data =
[[171 148 163 142 157 130  65 154 161 110 144 159  73 131 191]
 [143  90 176 141 101 125 131 129  76  79 129 112 120 186  48]
 [109 128 128 104 156 124 151  89 163 107 156 137  80 133 169]]
data[0, 0] = 171
data[0, 14] = 191
data[:, 13] = [131, 186, 133]
data[2, 6] = 151
data[1, 14] = 48
data[0, 4] = 157
data[1] = [143, 90, 176, 141, 101, 125, 131, 129, 76, 79, 129, 112, 120, 186, 48]
data[2] = [109, 128, 128, 104, 156, 124, 151, 89, 163, 107, 156, 137, 80, 133, 169]
data[2, 2] = 128
data[0, 7] = 154
data[2, 1] = 128
data[0] = [171, 148, 163, 142, 157, 130, 65, 154, 161, 110, 144, 159, 73, 131, 191]
data[1, 12] = 120
data[1, 2] = 176
data[2, 5] = 124
data[:, 2] = [163, 176, 128]

grid =
| 158 | 147 | 144 | 100 | 192 | 101 | 156 |  86 | 147 | 134 | 197 | 154 | 120 | 115 | 143 |
| 150 | 153 | 142 | 115 | 189 | 105 | 157 |  85 | 151 | 133 | 191 | 159 | 123 | 128 | 143 |
| 102 | 114 | 130 | 143 | 163 | 110 | 130 | 111 | 101 | 159 | 120 |  56 | 102 | 175 | 165 |
| 169 | 115 | 153 |  81 | 187 | 106 | 124 | 111 | 129 | 143 | 134 | 163 | 138 | 141 | 108 |
| 144 |  89 | 101 | 106 |  55 | 152 | 101 | 182 | 133 | 109 | 119 | 148 | 147 | 184 | 160 |
|  93 | 124 | 126 | 146 | 151 | 102 | 140 | 130 | 119 | 165 | 113 |  52 | 117 | 181 | 112 |
| 126 |  93 | 111 | 110 |  51 | 154 | 103 | 174 | 134 | 101 | 110 | 156 | 145 | 183 | 162 |
| 150 |  90 | 122 | 140 | 100 | 153 |  79 | 155 | 125 | 110 | 121 | 125 | 140 | 181 | 154 |
| 103 | 121 | 128 | 146 | 149 |  96 | 140 | 135 | 122 | 165 | 122 |  58 | 114 | 176 | 122 |
| 111 |  99 | 116 | 141 | 126 | 110 |  65 | 142 |  90 | 152 |  99 |  53 | 108 | 144 | 126 |
| 138 |  88 | 110 | 113 |  63 | 151 | 101 | 182 | 131 | 114 | 110 | 157 | 149 | 174 | 155 |
| 151 |  92 | 118 | 133 | 104 | 142 |  80 | 164 | 118 | 118 | 120 | 129 | 149 | 182 | 150 |
grid[0, 0] = 158
grid[3, 8] = 129
grid[9, 12] = 108
grid[1, 7] = 85
grid[5, 1] = 124
grid[9] = [111, 99, 116, 141, 126, 110, 65, 142, 90, 152, 99, 53, 108, 144, 126]
grid[5, 5] = 102
grid[4, 11] = 148
grid[10, 2] = 110
grid[1, 3] = 115
grid[2, 5] = 110
grid[5, 6] = 140
grid[8] = [103, 121, 128, 146, 149, 96, 140, 135, 122, 165, 122, 58, 114, 176, 122]
grid[3, 1] = 115
grid[:, 5] = [101, 105, 110, 106, 152, 102, 154, 153, 96, 110, 151, 142]
grid[4, 7] = 182
grid[4] = [144, 89, 101, 106, 55, 152, 101, 182, 133, 109, 119, 148, 147, 184, 160]
grid[7] = [150, 90, 122, 140, 100, 153, 79, 155, 125, 110, 121, 125, 140, 181, 154]
grid[11, 0] = 151
grid[11, 14] = 150
grid[:, 13] = [115, 128, 175, 141, 184, 181, 183, 181, 176, 144, 174, 182]
grid[:, 1] = [147, 153, 114, 115, 89, 124, 93, 90, 121, 99, 88, 92]
grid[:, 0] = [158, 150, 102, 169, 144, 93, 126, 150, 103, 111, 138, 151]
grid[:, 3] = [100, 115, 143, 81, 106, 146, 110, 140, 146, 141, 113, 133]
grid[2, 0] = 102
grid[4, 0] = 144
grid[7, 13] = 181
grid[8, 7] = 135
grid[3] = [169, 115, 153, 81, 187, 106, 124, 111, 129, 143, 134, 163, 138, 141, 108]
grid[9, 10] = 99
grid[2, 3] = 143
grid[0, 8] = 147
grid[6, 9] = 101
grid[:, 7] = [86, 85, 111, 111, 182, 130, 174, 155, 135, 142, 182, 164]
grid[0, 12] = 120
grid[:, 4] = [192, 189, 163, 187, 55, 151, 51, 100, 149, 126, 63, 104]
